Below is a small trained network, with its code and all its weights. Each question gives an input and a class and asks what happens when units are switched off, that is, made to give their printed mean instead of their output.

import numpy as np


def w(rows, s, z=0):
    codes = np.array(rows[::2]) - 128.0
    scale = np.full(codes.shape[1], s)
    scale[-1] = z or s
    return codes * scale


def norm(h):
    return h / np.sqrt((h * h).mean(-1, keepdims=True) + 1e-5)


def f(y):
    return y / 2 * (1 + np.tanh(0.7978845608 * (y + 0.044715 * y**3)))


def log_softmax(a):
    a = a - a.max(-1, keepdims=True)
    return a - np.log(np.exp(a).sum(-1, keepdims=True))


def net(x, mask):
    res = np.array(x, float).reshape(1, 5) / 4 @ E
    u = 0
    for l in range(3):
        y = f(norm(res) @ A[l][:, :-1].T + A[l][:, -1])
        res = res + np.where(mask[u : u + 5], y, B[l][:, -1]) @ B[l][:, :-1]
        u += 5
    return log_softmax(norm(res)[-1] @ U[:, :-1].T + U[:, -1])


A, B = {}, {}
E = w([
[154,98,127,167,168,123,202,235,7,181,51],'x0',
[56,148,27,59,204,107,236,198,101,73,130],'x1',
[147,105,143,144,64,117,35,61,62,200,31],'x2',
[106,157,139,120,9,111,8,76,34,93,119],'x3',
[67,172,214,143,72,162,168,123,153,113,172],'x4',
],0.0016)
A[0] = w([
[104,164,177,102,42,118,5,11,192,121,209,205],'0.n1',
[213,95,178,196,128,177,62,77,183,189,112,109],'0.n2',
[136,103,120,114,63,121,54,17,142,168,78,93],'0.n3',
[116,120,149,123,156,115,131,129,156,113,140,2],'0.n4',
[97,164,91,86,118,134,84,93,163,70,140,71],'0.n5',
],0.0029,0.0005)
B[0] = w([
[189,42,184,254,57,111,158,29,144,83,105,253],'0.n1',
[140,41,142,189,111,100,170,70,42,79,50,196],'0.n2',
[38,133,99,106,130,144,212,58,181,72,155,190],'0.n3',
[115,141,89,107,144,115,157,173,170,195,63,122],'0.n4',
[165,74,206,151,109,177,227,176,149,127,77,145],'0.n5',
],0.0027,0.0035)
A[1] = w([
[101,137,120,175,130,100,169,159,56,107,153,2],'1.n1',
[113,125,12,50,188,43,84,77,133,82,92,113],'1.n2',
[120,90,128,116,253,137,197,154,236,127,171,82],'1.n3',
[68,134,69,78,151,100,65,48,113,176,73,23],'1.n4',
[9,246,144,16,34,200,160,155,65,68,133,43],'1.n5',
],0.0026,0.00064)
B[1] = w([
[147,158,206,90,180,77,102,34,143,118,186,161],'1.n1',
[207,126,84,146,76,167,238,162,159,214,119,177],'1.n2',
[182,252,63,95,113,233,156,166,117,135,210,254],'1.n3',
[179,159,58,90,112,199,174,228,211,141,105,128],'1.n4',
[110,102,197,159,177,81,50,131,157,129,127,218],'1.n5',
],0.0034,0.0011)
A[2] = w([
[106,207,205,201,105,211,140,140,219,158,205,252],'2.n1',
[157,19,94,141,152,122,140,206,57,222,44,60],'2.n2',
[164,48,202,216,114,126,196,4,130,199,108,202],'2.n3',
[179,148,100,68,171,96,146,193,69,184,96,167],'2.n4',
[47,84,188,137,89,94,201,130,205,47,164,210],'2.n5',
],0.0029,0.0011)
B[2] = w([
[188,98,39,104,14,192,160,77,94,160,19,181],'2.n1',
[197,51,149,217,20,112,62,18,241,36,167,181],'2.n2',
[152,11,61,164,74,72,108,96,185,83,153,253],'2.n3',
[115,83,154,134,28,184,112,5,198,125,106,168],'2.n4',
[192,64,112,201,135,49,23,85,141,140,74,185],'2.n5',
],0.0029,0.0044)
U = w([
[170,214,34,62,133,238,253,181,159,155,138,146],'0',
[29,179,203,102,218,47,68,198,79,130,131,5],'1',
[171,2,126,225,41,89,96,31,158,69,96,215],'2',
],0.0055,0.0013)

Each question gives the input, the list of numbers given to net, and the class t.
The units are the neurons (one row each of A and B). Each row of codes is followed by its name. A weight is (code - 128) times the scale printed after its matrix; where a second scale follows, it is the last column's (A, B and U).
mask holds one flag per neuron, layer by layer. A switched-off neuron (its flag False) gives its mean, the last column of its row in B, instead of its output. The means were averaged over made-up inputs and are rounded, as every weight is.
A unit's drop is (log p(t) with every unit on - log p(t) with that unit switched off) / (log p(t) with every unit on - log p(t) with every unit switched off).
The circuit of an input: a set's keep is (log p(t) with only the set's units on - log p(t) with every unit switched off) / (log p(t) with every unit on - log p(t) with every unit switched off). Starting from the 12 units with the biggest drops (on a tie, the unit counted first), units are removed one at a time, each time the one whose removal leaves the highest keep (on an exact tie, the one counted first), for as long as the keep stays at least 0.8.
circuit, biggest first: the units of the circuit, biggest drop first
most important unit: the unit with the biggest drop
k most important neurons: the k neurons with the biggest drops, biggest first
k most important neurons of layer l: the k neurons of layer l with the biggest drops, biggest first
drop when u is switched off: that unit's drop, to one decimal
input [-6,0,-2,-6,0], class 0: most important unit	1.n3
input [4,-2,-1,-3,2], class 0: circuit, biggest first	[0.n1; 1.n3; 2.n3]
input [6,-4,-5,-3,2], class 0: circuit, biggest first	[0.n1; 1.n3]
input [-8,3,-4,0,-4], class 0: 2 most important neurons	[1.n3; 0.n2]
input [0,2,-8,2,3], class 0: 2 most important neurons	[1.n3; 2.n1]
input [7,3,2,1,7], class 1: 2 most important neurons of layer 0	[0.n1; 0.n2]
input [0,3,-1,5,2], class 1: 2 most important neurons of layer 0	[0.n2; 0.n3]
input [3,6,-4,3,0], class 1: 4 most important neurons	[1.n5; 2.n1; 1.n1; 1.n4]
input [-3,7,-2,5,1], class 1: 3 most important neurons of layer 0	[0.n1; 0.n3; 0.n2]
input [1,1,-8,7,0], class 1: drop when 2.n3 is switched off	0.2
input [-5,8,5,-5,-7], class 0: drop when 0.n2 is switched off	0.0
input [-1,2,2,-5,-5], class 0: drop when 1.n3 is switched off	0.1
input [-5,8,0,-1,5], class 0: drop when 1.n3 is switched off	1.1
input [7,0,-4,4,3], class 1: most important unit	0.n1
